[[ -40.0   69.1   13.9  166.9]
 [-135.1 -114.3   89.6  -57.6]] ans = 166.9, 89.6

[-1.296  1.843  1.757  1.725  1.486 -0.394] ans = 1.843, 1.757

[  5.73  -9.53  11.82 -14.32   1.38 -16.48  -1.18] ans = 11.82, 5.73

[-0.098  0.082  0.163 -0.024] ans = 0.163, 0.082

[-0.15  1.38 -0.50  0.16 -1.89  1.34 -0.71] ans = 1.38, 1.34

[  37.9 -163.3  137.9 -150.3 -170.3] ans = 137.9, 37.9

[-1.490 -0.562  0.086  1.265] ans = 1.265, 0.086
---
[[-0.051 -7.344  1.317  6.366  3.214  6.061  0.690 -2.074 -0.724 -6.878]
 [ 0.219  4.677 -2.416 -4.312 -2.783 -4.144  0.041 -1.609 -1.774  3.184]
 [-0.160 -7.470 -0.454  7.471  3.579  5.765  0.995 -3.626  2.699 -6.497]
 [ 0.158  7.003 -3.780 -6.699 -4.961 -7.006  0.414 -1.523 -2.877  3.808]
 [-0.100  1.137 -1.458 -1.511 -1.550 -2.188 -0.090  0.933  0.269  0.094]
 [ 0.689  7.065 -3.880 -5.151 -4.247 -6.411  1.113 -2.620 -0.493  4.401]
 [-0.239 -5.452  1.142  4.210  2.860  5.313 -0.187 -2.921 -2.347 -5.404]] gives -0.724

[[ 5.144  4.472 -0.883 -1.770  0.685 -1.917 -4.716 -3.932 -5.348 -0.955]
 [ 2.696  1.713 -4.124 -2.181  3.704  0.980 -0.548  0.179 -6.842  3.031]
 [-1.773 -6.992  3.808  2.990  0.037  3.847  2.505  1.380 -0.702  0.045]
 [-4.026 -3.609 -0.098  3.045  3.015  1.346  4.578  0.531  4.184 -3.275]
 [-6.267  2.317 -3.492  2.157  4.990  2.740  3.302  3.561  2.079 -3.942]
 [ 5.163  4.203 -2.293 -2.711 -1.388 -1.217 -5.030 -0.806 -5.787  3.278]
 [ 1.259  4.625  1.017 -4.156  0.739 -0.072  1.467 -6.342  0.234 -2.294]
 [ 0.227  3.582  0.588  4.070 -3.148 -4.677 -0.692 -3.509  5.495 -0.691]
 [-3.288 -3.447  0.723  4.437 -4.314 -0.494 -0.911  5.725  3.383  1.012]
 [ 2.765 -2.700 -3.534  3.436  3.326  0.964  1.488  3.889 -2.008 -0.770]] gives -5.348

[[ 6.065  2.229 -0.984  4.183  1.387 -5.000]
 [-2.739 -5.023 -6.656 -0.542 -1.502 -1.544]
 [-2.493 -6.641  0.519  4.552  7.928  4.675]
 [-0.562 -1.472 -7.473  3.706  5.409 -6.411]
 [-3.931 -4.999  3.327  4.407  6.128  5.380]
 [-2.641  0.637  5.832  0.225 -8.566  5.000]
 [-1.280 -3.457  3.378  7.392 -3.025  1.180]
 [-2.315  5.475 -5.149 -2.021  4.398 -6.919]
 [ 3.421  5.164  2.069 -1.981 -8.920 -1.891]
 [-6.458  6.732 -2.500  2.700 -1.429  5.568]
 [ 1.610 -4.509  2.480  1.583  1.509  1.778]] gives 1.387

[[ 4.494  8.823 -0.246  1.375  2.607  0.041  3.168  6.659  1.986 -0.549
  -0.492  7.896]
 [-0.847  0.565 -0.580  1.683 -1.975 -1.145 -2.321 -2.287  7.457 -1.017
   4.688  1.135]
 [-4.076 -0.193 -4.276 -2.437 -3.055 -2.403 -4.953 -3.693 -0.045 -0.410
   1.718 -2.842]
 [ 2.242 -2.173  4.623  1.337  0.398  1.375  6.236  2.974  0.077 -1.081
  -1.209  0.098]
 [ 0.447 -0.424  0.710 -0.679 -0.251  1.176  3.731  1.711 -1.100  0.184
   0.984 -1.506]
 [-3.736 -2.971 -1.500 -0.828 -3.472 -2.885 -0.351 -1.331 -2.612 -1.263
  -2.219 -3.887]
 [-0.199  4.737  1.183  3.049 -1.747 -2.291 -0.528  1.744  3.340  0.093
   0.727  3.355]
 [ 5.708  1.820 -4.071 -2.654  1.375  4.883  0.429  1.720  2.363 -5.572
  -1.002  4.486]] gives -0.492

[[ 0.233  8.527 -2.169 -3.874 -0.906  0.673  1.105  4.810  3.599  8.824
   2.311]
 [ 3.798  0.121  2.438  5.815 -2.217 -5.503 -7.212  7.402 -0.416  3.562
   1.240]
 [ 3.271 -3.855  4.736  7.069  0.148  1.901 -2.874  5.510 -3.653  4.491
  -4.229]
 [-2.716 -3.564  2.195 -2.814  0.502 -3.175  1.125 -3.070  0.041 -4.341
   5.745]
 [ 1.887  3.686  3.023  3.039 -3.861 -8.473 -5.031  4.668  3.057  4.372
   5.104]] gives 8.824

[[-2.202 -1.462  3.191 -0.969 -1.235  2.732]
 [ 2.358  1.655 -1.631 -0.772  1.452 -1.628]
 [-0.325 -0.139 -0.046  0.273  0.208 -0.077]
 [-5.479 -5.694  7.262 -1.027 -5.613  6.250]
 [-0.573 -1.347  0.649  0.429 -1.409  0.558]
 [ 4.517  5.362 -5.454 -0.009  5.413 -4.770]
 [-0.850 -1.748  1.686 -0.214 -1.738  1.362]
 [ 5.927  6.876 -7.590  0.371  6.896 -6.621]
 [ 2.493  3.384 -4.173  1.009  3.522 -3.467]
 [-0.264  0.394  0.490 -0.328  0.284  0.541]] gives -1.235

[[-4.361 -6.038  2.808 -1.270 -1.506 -3.794 -4.474  5.957]
 [ 0.673 -0.489 -4.144 -3.612  5.804  2.549 -6.978 -3.224]
 [-4.434 -6.362  2.996  5.446 -2.393 -4.025  4.281 -4.214]
 [ 1.321  2.018  5.479  0.969  6.104  7.224 -1.203  1.668]
 [-8.508 -8.004  3.615  4.629 -6.181 -3.158 -8.593 -1.828]
 [ 0.996  3.668  5.015  1.869 -0.650  4.407 -3.691  0.549]] gives -4.474

[[-0.872 -0.862 -0.089  0.272 -5.591 -1.394  4.678]
 [-3.733 -3.813 -5.295 -5.930 -7.172  1.553  4.358]
 [-3.683 -1.929  0.541  3.843  3.334  1.534  0.680]
 [-1.484 -1.189  5.167  2.567  5.397  4.174  2.162]
 [-2.288  6.786  6.835  2.092 -3.135  7.300 -3.746]
 [ 3.074 -0.822 -2.482 -6.351  2.526 -7.470 -1.652]] gives -1.394

[[-3.863 -3.584  5.869  8.258 -2.525  3.232  5.250  1.385  2.957  4.478
  -4.217 -8.262  6.493  2.078  6.012 -5.728]
 [-4.252  5.599  6.596 -2.634 -5.235 -7.095 -7.097 -1.927 -4.112 -5.081
   6.813  1.195 -6.583 -0.794  0.388 -5.807]
 [-1.566  0.023  3.921  3.029 -5.254 -5.504 -2.417  1.184 -7.145 -3.341
  -3.040 -5.999  5.789 -5.569 -1.751 -1.936]
 [ 4.995  1.998 -1.982 -7.116  6.753 -4.995  8.717  6.296  3.293  0.382
   6.150  2.135  0.760 -3.376  1.678  6.577]
 [ 8.266  7.334 -8.582 -2.302  3.475  8.236 -7.332  4.847 -2.287  8.515
   0.488  1.323  6.721 -3.744  5.412  8.420]
 [ 2.573 -4.825 -5.145  6.425  3.402  2.812  4.416 -5.744 -2.420 -6.161
   5.876  8.203  5.996  3.976  3.155 -2.561]
 [ 0.445 -4.014 -2.191  4.339  0.518 -1.846  0.096 -5.410  5.434 -2.364
  -0.054  5.789 -1.003  2.986  6.840  8.001]
 [ 7.054  6.491  2.997 -6.099  2.747  4.304 -0.322 -7.743 -1.993 -0.169
   3.008 -6.815  5.195  2.804  3.892  4.668]
 [-7.438  8.360 -6.554 -6.113 -6.152 -7.356 -0.821 -7.046  5.823  3.859
  -4.730 -1.928 -6.141 -8.151 -3.829 -5.605]
 [-1.913  1.805  3.638  7.445 -5.039  7.075  4.788  3.315  1.850  5.634
   5.080 -5.123 -0.028  3.699  3.168  6.718]
 [-4.989  8.325 -3.920 -7.075 -6.139 -4.809  8.127 -7.300 -6.175 -7.871
   5.344  0.597  3.205 -5.540 -5.639 -5.247]] gives 6.012
